Below is a small trained network, with its code and all its weights. Each question gives an input and a class and asks what happens when units are switched off, that is, made to give their printed mean instead of their output.

import numpy as np


def w(rows, s, z=0):
    codes = np.array(rows[::2]) - 128.0
    scale = np.full(codes.shape[1], s)
    scale[-1] = z or s
    return codes * scale


def f(y):
    return np.maximum(y, 0)


def log_softmax(a):
    a = a - a.max(-1, keepdims=True)
    return a - np.log(np.exp(a).sum(-1, keepdims=True))


def net(x, mask):
    res = np.array(x, float).reshape(1, 7) / 4 @ E
    y = f(res @ A[0][:, :-1].T + A[0][:, -1])
    res = res + np.where(mask, y, B[0][:, -1]) @ B[0][:, :-1]
    return log_softmax(res[-1] @ U[:, :-1].T + U[:, -1])


A, B = {}, {}
E = w([
[73,111,95,194,98,155,83,222,138],'x0',
[110,254,76,130,137,53,166,134,145],'x1',
[178,128,76,51,79,164,152,53,153],'x2',
[84,88,142,155,72,77,200,153,139],'x3',
[52,123,147,191,102,180,139,74,155],'x4',
[162,190,139,184,114,116,141,126,182],'x5',
[96,124,176,112,127,209,180,106,123],'x6',
],0.0092)
A[0] = w([
[96,202,110,170,115,175,125,204,141,245],'n0',
[132,68,206,107,164,131,167,162,110,224],'n1',
[132,102,81,115,123,125,116,95,148,91],'n2',
[147,136,117,145,102,2,155,164,139,243],'n3',
[220,163,94,128,108,143,105,78,154,216],'n4',
[154,90,132,144,126,106,89,113,126,200],'n5',
[168,145,90,105,124,159,112,70,145,104],'n6',
[112,130,119,150,107,117,113,88,111,84],'n7',
[93,59,141,121,158,144,156,107,108,206],'n8',
[91,194,93,135,122,135,118,134,140,187],'n9',
[226,136,148,93,126,130,177,113,135,253],'n10',
[115,30,160,142,73,171,150,97,150,197],'n11',
[71,139,99,202,111,133,94,158,150,183],'n12',
[177,110,164,156,174,164,81,117,132,186],'n13',
[111,79,147,165,77,169,161,111,143,221],'n14',
],0.014,0.0034)
B[0] = w([
[166,118,97,161,101,132,10,190,185,237],'n0',
[161,184,89,115,137,204,88,194,111,211],'n1',
[96,174,163,162,90,123,143,90,85,166],'n2',
[86,153,184,224,89,75,198,244,114,253],'n3',
[112,182,100,110,49,46,83,132,123,232],'n4',
[116,166,168,161,133,161,180,132,150,170],'n5',
[147,157,139,104,116,4,160,59,129,203],'n6',
[156,121,125,125,145,140,130,104,109,144],'n7',
[217,95,151,105,119,105,182,129,200,201],'n8',
[182,53,197,176,127,126,71,128,187,198],'n9',
[173,177,94,115,79,189,57,119,118,235],'n10',
[84,55,114,78,50,198,181,124,136,236],'n11',
[167,179,70,37,128,114,105,184,108,235],'n12',
[146,123,140,135,125,164,186,195,111,191],'n13',
[71,107,70,60,84,97,157,131,85,213],'n14',
],0.015,0.013)
U = w([
[138,97,150,131,182,98,140,88,191,36],'0',
[102,188,101,122,113,76,110,2,81,98],'1',
[68,130,159,197,187,57,167,170,136,95],'2',
[106,69,140,116,68,167,211,102,154,194],'3',
[169,141,102,105,203,200,125,122,111,148],'4',
[79,66,74,94,161,121,130,138,155,2],'5',
[108,170,162,209,147,126,87,68,126,19],'6',
[165,197,107,147,73,76,83,174,151,212],'7',
],0.0088,0.0028)

Each question gives the input, the list of numbers given to net, and the class t.
The units are the neurons (one row each of A and B). Each row of codes is followed by its name. A weight is (code - 128) times the scale printed after its matrix; where a second scale follows, it is the last column's (A, B and U).
mask holds one flag per neuron, in row order. A switched-off neuron (its flag False) gives its mean, the last column of its row in B, instead of its output. The means were averaged over made-up inputs and are rounded, as every weight is.
A unit's drop is (log p(t) with every unit on - log p(t) with that unit switched off) / (log p(t) with every unit on - log p(t) with every unit switched off).
The circuit of an input: a set's keep is (log p(t) with only the set's units on - log p(t) with every unit switched off) / (log p(t) with every unit on - log p(t) with every unit switched off). Starting from the 12 units with the biggest drops (on a tie, the unit counted first), units are removed one at a time, each time the one whose removal leaves the highest keep (on an exact tie, the one counted first), for as long as the keep stays at least 0.8.
units of the circuit, in order: the units of the circuit, biggest drop first
k most important neurons: the k neurons with the biggest drops, biggest first
drop of u: that unit's drop, to one decimal
input [6,-2,0,-8,8,-2,8], class 3: units of the circuit, in order : n11
input [-6,-4,3,-8,8,5,-8], class 1: units of the circuit, in order : n6, n0
input [3,-7,-8,2,5,-1,-4], class 5: units of the circuit, in order : n12, n11, n3, n14
input [2,0,-2,6,-3,-1,-2], class 2: units of the circuit, in order : n10, n3, n4
input [0,2,4,-6,6,3,4], class 1: units of the circuit, in order : n3, n6, n1
input [7,-4,-7,5,8,6,6], class 5: 2 most important neurons : n11, n14
input [-2,4,8,-7,3,6,-3], class 1: 3 most important neurons : n6, n3, n0
input [-6,-1,7,-5,-2,3,-6], class 1: 2 most important neurons : n6, n0
input [-7,7,8,-8,-4,6,4], class 1: drop of n0 : 0.2
input [-5,6,6,5,8,-3,8], class 3: drop of n0 : 0.0
input [2,-4,-1,3,7,5,5], class 3: drop of n11 : 0.2
